Below is a small trained network, with its code and all its weights. Each question gives an input and a target symbol and asks what happens when units are switched off, that is, made to give their printed mean instead of their output.

import numpy as np


def w(rows, s, z=0):
    codes = np.array(rows[::2]) - 128.0
    scale = np.full(codes.shape[1], s)
    scale[-1] = z or s
    return codes * scale


def norm(h):
    return h / np.sqrt((h * h).mean(-1, keepdims=True) + 1e-5)


def f(y):
    return np.maximum(y, 0)


def softmax(a):
    e = np.exp(a - a.max(-1, keepdims=True))
    return e / e.sum(-1, keepdims=True)


def log_softmax(a):
    a = a - a.max(-1, keepdims=True)
    return a - np.log(np.exp(a).sum(-1, keepdims=True))


def net(x, mask):
    ids = ['ΓΞΦΩαβεζηθμτψ'.index(c) for c in x.split()]
    T = len(ids)
    res = E[ids] + P[:T]
    r = norm(res)
    for j in range(2):
        rows = slice(3 * j, 3 * j + 3)
        q, k, v = (r @ M[0][rows].T for M in (Q, K, V))
        z = softmax(np.where(np.tri(T) > 0, q @ k.T / 3**0.5, -1e9)) @ v
        o = O[0][rows]
        res = res + np.where(mask[j], z, o[:, -1]) @ o[:, :-1]
    y = f(norm(res) @ A[0][:, :-1].T + A[0][:, -1])
    res = res + np.where(mask[2:14], y, B[0][:, -1]) @ B[0][:, :-1]
    return log_softmax(norm(res)[-1] @ U[:, :-1].T + U[:, -1])


Q, K, V, O, A, B = {}, {}, {}, {}, {}, {}
E = w([
[166,218,163,136,74,127,171,101,209],'Γ',
[113,175,118,107,114,128,193,46,96],'Ξ',
[133,57,215,167,136,59,134,116,143],'Φ',
[64,252,179,56,144,173,146,82,174],'Ω',
[107,189,161,72,105,116,137,166,165],'α',
[131,156,124,149,79,91,219,73,104],'β',
[145,65,197,130,134,148,166,133,77],'ε',
[183,156,155,162,153,69,100,138,88],'ζ',
[170,122,183,112,179,161,72,108,138],'η',
[58,151,148,131,123,108,98,131,159],'θ',
[125,180,116,103,156,54,147,110,169],'μ',
[59,210,114,195,99,152,58,139,62],'τ',
[107,167,106,117,145,178,163,246,157],'ψ',
],0.019)
P = w([
[94,121,45,53,31,130,77,97,144],'0',
[83,223,185,70,103,78,216,101,142],'1',
[114,221,199,37,134,105,174,118,88],'2',
[146,197,228,126,111,118,188,128,119],'3',
[160,194,240,135,138,112,202,121,119],'4',
[149,184,183,91,176,133,164,113,80],'5',
[174,169,194,123,170,129,167,131,94],'6',
[165,149,186,144,203,129,172,126,95],'7',
[177,130,147,125,226,130,171,158,89],'8',
[174,104,138,161,220,142,168,140,111],'9',
[159,114,133,162,253,144,169,140,105],'10',
],0.012)
Q[0] = w([
[117,180,127,134,161,88,130,151,136],'head 0',
[105,143,104,133,145,108,150,138,107],'head 0',
[107,252,156,170,249,104,214,124,89],'head 0',
[168,132,228,84,164,102,209,137,190],'head 1',
[125,126,83,132,90,146,101,143,117],'head 1',
[60,192,166,135,144,159,124,119,46],'head 1',
],0.04)
K[0] = w([
[155,111,134,134,156,100,118,162,112],'head 0',
[129,128,136,143,123,99,133,143,108],'head 0',
[193,60,164,169,222,131,120,132,94],'head 0',
[121,65,2,131,6,118,82,78,153],'head 1',
[135,132,188,140,166,142,162,139,100],'head 1',
[114,147,65,117,149,162,44,222,77],'head 1',
],0.039)
V[0] = w([
[153,191,95,174,154,42,64,100,122],'head 0',
[116,69,120,144,82,55,144,87,58],'head 0',
[153,187,62,164,89,158,187,169,62],'head 0',
[53,203,123,113,186,193,75,61,133],'head 1',
[177,252,213,170,122,82,136,136,119],'head 1',
[157,117,142,80,130,200,224,46,109],'head 1',
],0.035)
O[0] = w([
[146,190,107,95,103,38,158,167,140,153],'head 0',
[138,86,104,206,112,67,124,130,100,188],'head 0',
[86,147,146,143,53,136,208,69,115,1],'head 0',
[74,172,155,118,80,90,27,96,133,233],'head 1',
[79,179,130,177,219,75,169,100,176,43],'head 1',
[165,111,250,74,101,100,132,104,107,200],'head 1',
],0.022,0.0083)
A[0] = w([
[93,161,164,169,223,86,157,93,112,138],'neuron 0',
[169,159,81,210,47,65,189,26,52,50],'neuron 1',
[145,82,30,75,61,172,115,204,12,113],'neuron 2',
[146,131,162,206,108,220,126,140,84,87],'neuron 3',
[150,102,155,113,130,40,110,254,138,223],'neuron 4',
[224,65,186,84,167,147,243,157,80,45],'neuron 5',
[127,203,155,102,70,167,168,94,222,2],'neuron 6',
[165,58,141,21,61,77,60,68,123,81],'neuron 7',
[100,140,127,124,49,206,199,60,64,79],'neuron 8',
[84,43,164,124,170,211,88,77,159,98],'neuron 9',
[208,94,66,151,139,189,248,150,115,115],'neuron 10',
[158,203,92,74,82,82,137,213,115,91],'neuron 11',
],0.021,0.0029)
B[0] = w([
[186,174,174,190,78,161,170,129,121,224],'neuron 0',
[186,111,168,3,139,147,123,159,67,197],'neuron 1',
[81,190,223,205,121,190,139,97,163,230],'neuron 2',
[75,124,117,144,207,141,131,100,154,190],'neuron 3',
[41,113,133,141,158,125,176,185,163,230],'neuron 4',
[110,224,80,137,153,76,66,89,34,232],'neuron 5',
[125,132,94,128,106,83,38,161,156,177],'neuron 6',
[185,61,60,193,130,118,175,208,152,249],'neuron 7',
[127,154,153,142,133,201,165,197,99,175],'neuron 8',
[55,118,140,63,176,26,139,89,148,232],'neuron 9',
[145,51,168,124,126,69,97,33,156,198],'neuron 10',
[73,171,168,167,240,129,152,83,125,237],'neuron 11',
],0.032,0.017)
U = w([
[130,178,205,127,137,54,189,135,141,179],'Γ',
[179,28,142,40,60,126,181,167,146,246],'Ξ',
[91,19,176,174,143,101,93,10,92,107],'Φ',
[181,138,155,125,54,48,9,96,178,17],'Ω',
[123,94,149,16,203,168,85,167,150,118],'α',
[113,127,95,104,150,28,151,139,29,130],'β',
[217,138,152,166,108,168,90,130,10,176],'ε',
[158,92,21,152,149,130,203,135,163,150],'ζ',
[101,80,147,228,122,113,81,254,130,5],'η',
[141,230,111,202,54,167,42,109,110,131],'θ',
[162,130,147,31,229,180,35,174,165,117],'μ',
[101,157,61,77,89,112,40,115,94,106],'τ',
[46,112,174,127,114,216,176,180,129,132],'ψ',
],0.0056,0.0026)

Each question gives the input, a string of symbols that net reads in full, and the target symbol t.
The units are the heads (3 rows each of Q, K, V and O) and the neurons (one row each of A and B). Each row of codes is followed by its name. A weight is (code - 128) times the scale printed after its matrix; where a second scale follows, it is the last column's (O, A, B and U).
mask holds one flag per unit, heads first, then neurons. A switched-off unit (its flag False) gives its mean, the last column of its rows in O or B, instead of its output. The means were averaged over made-up inputs and are rounded, as every weight is.
A unit's drop is (log p(t) with every unit on - log p(t) with that unit switched off) / (log p(t) with every unit on - log p(t) with every unit switched off).
The circuit of an input: a set's keep is (log p(t) with only the set's units on - log p(t) with every unit switched off) / (log p(t) with every unit on - log p(t) with every unit switched off). Starting from the 12 units with the biggest drops (on a tie, the unit counted first), units are removed one at a time, each time the one whose removal leaves the highest keep (on an exact tie, the one counted first), for as long as the keep stays at least 0.8.
circuit, biggest first: the units of the circuit, biggest drop first
most important unit: the unit with the biggest drop
top k neurons: the k neurons with the biggest drops, biggest first
heads that matter: for each layer, one digit per head in row order, 1 if its drop is at least 0.15 and else 0, layers parted by /
drop of u: that unit's drop, to one decimal
input ζ Γ Φ Ξ, target ζ: heads that matter => 01
input ζ Ω Γ Φ, target ζ: heads that matter => 01
input μ η ψ, target μ: most important unit => head 0
input η ε Γ ψ Ξ β, target Φ: top 2 neurons => (neuron 9; neuron 4)
input ε Φ ψ θ ε Ξ Γ, target ε: circuit, biggest first => (head 1; neuron 5)
input ψ Φ θ ψ, target η: circuit, biggest first => (head 0; neuron 9)
input ζ Ω τ ζ τ τ Γ ε Γ Ω, target Φ: heads that matter => 10
input Φ μ Γ ζ Γ Γ ε Γ θ η ε, target Φ: top 2 neurons => (neuron 10; neuron 2)
input ζ ε ψ θ, target Φ: top 2 neurons => (neuron 10; neuron 7)
input Γ ε Ξ, target Φ: heads that matter => 10
input θ Ω Γ, target θ: heads that matter => 01
input Φ μ Γ τ Γ Γ Γ ε θ, target Φ: heads that matter => 01
input ε ψ ζ Γ ε ψ, target Φ: heads that matter => 10
input Ω Γ Φ, target η: top neuron => (neuron 7)
input η ψ Ω μ ψ Γ Φ Γ, target η: circuit, biggest first => (head 1; neuron 7)
input η ζ ε Γ, target Φ: top 2 neurons => (neuron 9; neuron 4)
input β β Ξ, target ε: heads that matter => 11
input ζ Γ ζ η ε Φ α μ Γ Γ, target ζ: heads that matter => 01
input μ η ψ ε β ψ Φ β β μ, target η: heads that matter => 10
input β Γ θ θ Γ Γ μ Ξ ζ ζ, target β: most important unit => head 1
input ε ε Ω Γ μ, target Φ: heads that matter => 10
input ψ θ Γ Γ, target ψ: circuit, biggest first => (head 1; head 0)
input η Γ Γ Ω α ψ, target ψ: top 2 neurons => (neuron 8; neuron 5)
input ε Γ θ ζ Ω ε Ω, target Φ: top 3 neurons => (neuron 10; neuron 9; neuron 3)
input ζ β ε, target Φ: top 3 neurons => (neuron 10; neuron 7; neuron 4)
input ψ θ α, target ψ: drop of neuron 5 => 0.1
